Below is a small trained network, with its code and all its weights. Each question gives an input and a class and asks what happens when units are switched off, that is, made to give their printed mean instead of their output.

import numpy as np


def w(rows, s, z=0):
    codes = np.array(rows[::2]) - 128.0
    scale = np.full(codes.shape[1], s)
    scale[-1] = z or s
    return codes * scale


def f(y):
    return np.maximum(y, 0)


def log_softmax(a):
    a = a - a.max(-1, keepdims=True)
    return a - np.log(np.exp(a).sum(-1, keepdims=True))


def net(x, mask):
    res = np.array(x, float).reshape(1, 8) / 4 @ E
    y = f(res @ A[0][:, :-1].T + A[0][:, -1])
    res = res + np.where(mask, y, B[0][:, -1]) @ B[0][:, :-1]
    return log_softmax(res[-1] @ U[:, :-1].T + U[:, -1])


A, B = {}, {}
E = w([
[95,137,166,48,123,73,178,145,145,198,126,209],'x0',
[128,127,128,127,129,127,130,130,127,128,127,127],'x1',
[126,133,131,128,132,129,130,128,124,130,123,132],'x2',
[103,131,96,113,255,111,142,156,15,112,198,118],'x3',
[132,130,129,128,127,131,130,131,128,127,132,130],'x4',
[60,236,103,89,114,169,65,113,145,115,157,96],'x5',
[133,128,128,128,127,129,133,125,129,125,135,127],'x6',
[127,129,128,126,128,126,131,130,129,128,125,127],'x7',
],0.0091)
A[0] = w([
[198,69,109,238,115,157,101,111,124,73,108,73,173],'n1',
[80,214,70,133,190,189,55,141,65,64,188,58,118],'n2',
[139,180,147,166,20,196,57,71,222,111,39,91,3],'n3',
[134,149,129,153,33,176,57,70,210,113,86,94,207],'n4',
[221,47,112,252,95,161,97,96,145,70,89,68,29],'n5',
[93,201,62,156,200,193,52,137,55,51,189,47,114],'n6',
[166,87,206,99,62,86,202,140,195,207,61,216,136],'n7',
[112,72,111,110,224,69,181,152,46,130,170,139,98],'n8',
[18,241,121,26,80,153,60,106,177,152,153,129,130],'n9',
[61,157,141,47,143,81,155,125,136,177,152,174,97],'n10',
],0.0045,0.0062)
B[0] = w([
[176,178,114,181,212,193,150,178,51,84,179,110,232],'n1',
[73,64,78,71,73,75,86,91,183,146,103,61,242],'n2',
[135,105,49,176,254,182,99,155,39,52,239,19,191],'n3',
[181,191,188,124,139,155,184,159,105,170,81,216,254],'n4',
[201,239,202,113,132,173,204,168,101,177,71,247,186],'n5',
[70,61,85,62,67,70,82,86,190,152,96,71,249],'n6',
[75,72,122,74,60,70,95,81,189,182,33,114,234],'n7',
[200,223,161,156,166,200,173,170,80,130,120,176,222],'n8',
[209,189,128,209,219,205,173,189,38,87,170,128,223],'n9',
[181,168,131,196,185,187,150,163,73,101,154,127,183],'n10',
],0.006,0.0068)
U = w([
[158,163,189,131,130,141,168,148,117,150,104,210,1],'0',
[142,129,109,157,172,147,129,146,91,75,188,98,253],'1',
[40,31,109,85,15,52,65,51,254,152,99,97,138],'2',
],0.0084,0.00057)

Each question gives the input, the list of numbers given to net, and the class t.
The units are the neurons (one row each of A and B). Each row of codes is followed by its name. A weight is (code - 128) times the scale printed after its matrix; where a second scale follows, it is the last column's (A, B and U).
mask holds one flag per neuron, in row order. A switched-off neuron (its flag False) gives its mean, the last column of its row in B, instead of its output. The means were averaged over made-up inputs and are rounded, as every weight is.
A unit's drop is (log p(t) with every unit on - log p(t) with that unit switched off) / (log p(t) with every unit on - log p(t) with every unit switched off).
The circuit of an input: a set's keep is (log p(t) with only the set's units on - log p(t) with every unit switched off) / (log p(t) with every unit on - log p(t) with every unit switched off). Starting from all 10 units, units are removed one at a time, each time the one whose removal leaves the highest keep (on an exact tie, the one counted first), for as long as the keep stays at least 0.8.
units of the circuit, in order: the units of the circuit, biggest drop first
most important unit: the unit with the biggest drop
top k neurons: the k neurons with the biggest drops, biggest first
drop of u: that unit's drop, to one decimal
input [-7,-1,3,-5,-7,-5,3,2], class 0: units of the circuit, in order	n5
input [-5,7,3,-1,6,-2,-3,4], class 0: top 2 neurons	n5, n3
input [0,8,-7,1,1,3,-6,-6], class 2: units of the circuit, in order	n1, n8
input [7,4,-5,-5,-4,-1,-6,-2], class 2: top 4 neurons	n7, n8, n1, n5
input [2,8,-1,0,2,-2,2,7], class 2: units of the circuit, in order	n9, n1
input [2,6,5,-8,1,6,1,3], class 0: top 3 neurons	n4, n1, n7
input [0,4,-5,7,-8,7,2,6], class 2: units of the circuit, in order	n6, n2
input [6,2,-3,-4,-7,0,2,5], class 2: top 3 neurons	n7, n8, n1
input [-8,-1,-6,0,7,0,8,5], class 0: top 2 neurons	n5, n4
input [-1,7,1,5,-3,8,-1,-6], class 2: top 2 neurons	n6, n2
input [-6,5,3,-8,4,2,4,6], class 1: top 2 neurons	n3, n1
input [-7,5,5,5,-6,3,2,0], class 2: top 2 neurons	n6, n2
input [8,5,-3,-8,2,7,5,1], class 0: drop of n9	0.2
input [3,6,4,-8,-7,6,1,1], class 0: drop of n4	1.1
input [8,-3,4,-1,-1,-8,8,1], class 2: most important unit	n7
input [5,7,5,-3,-4,-2,5,-5], class 2: drop of n7	0.3
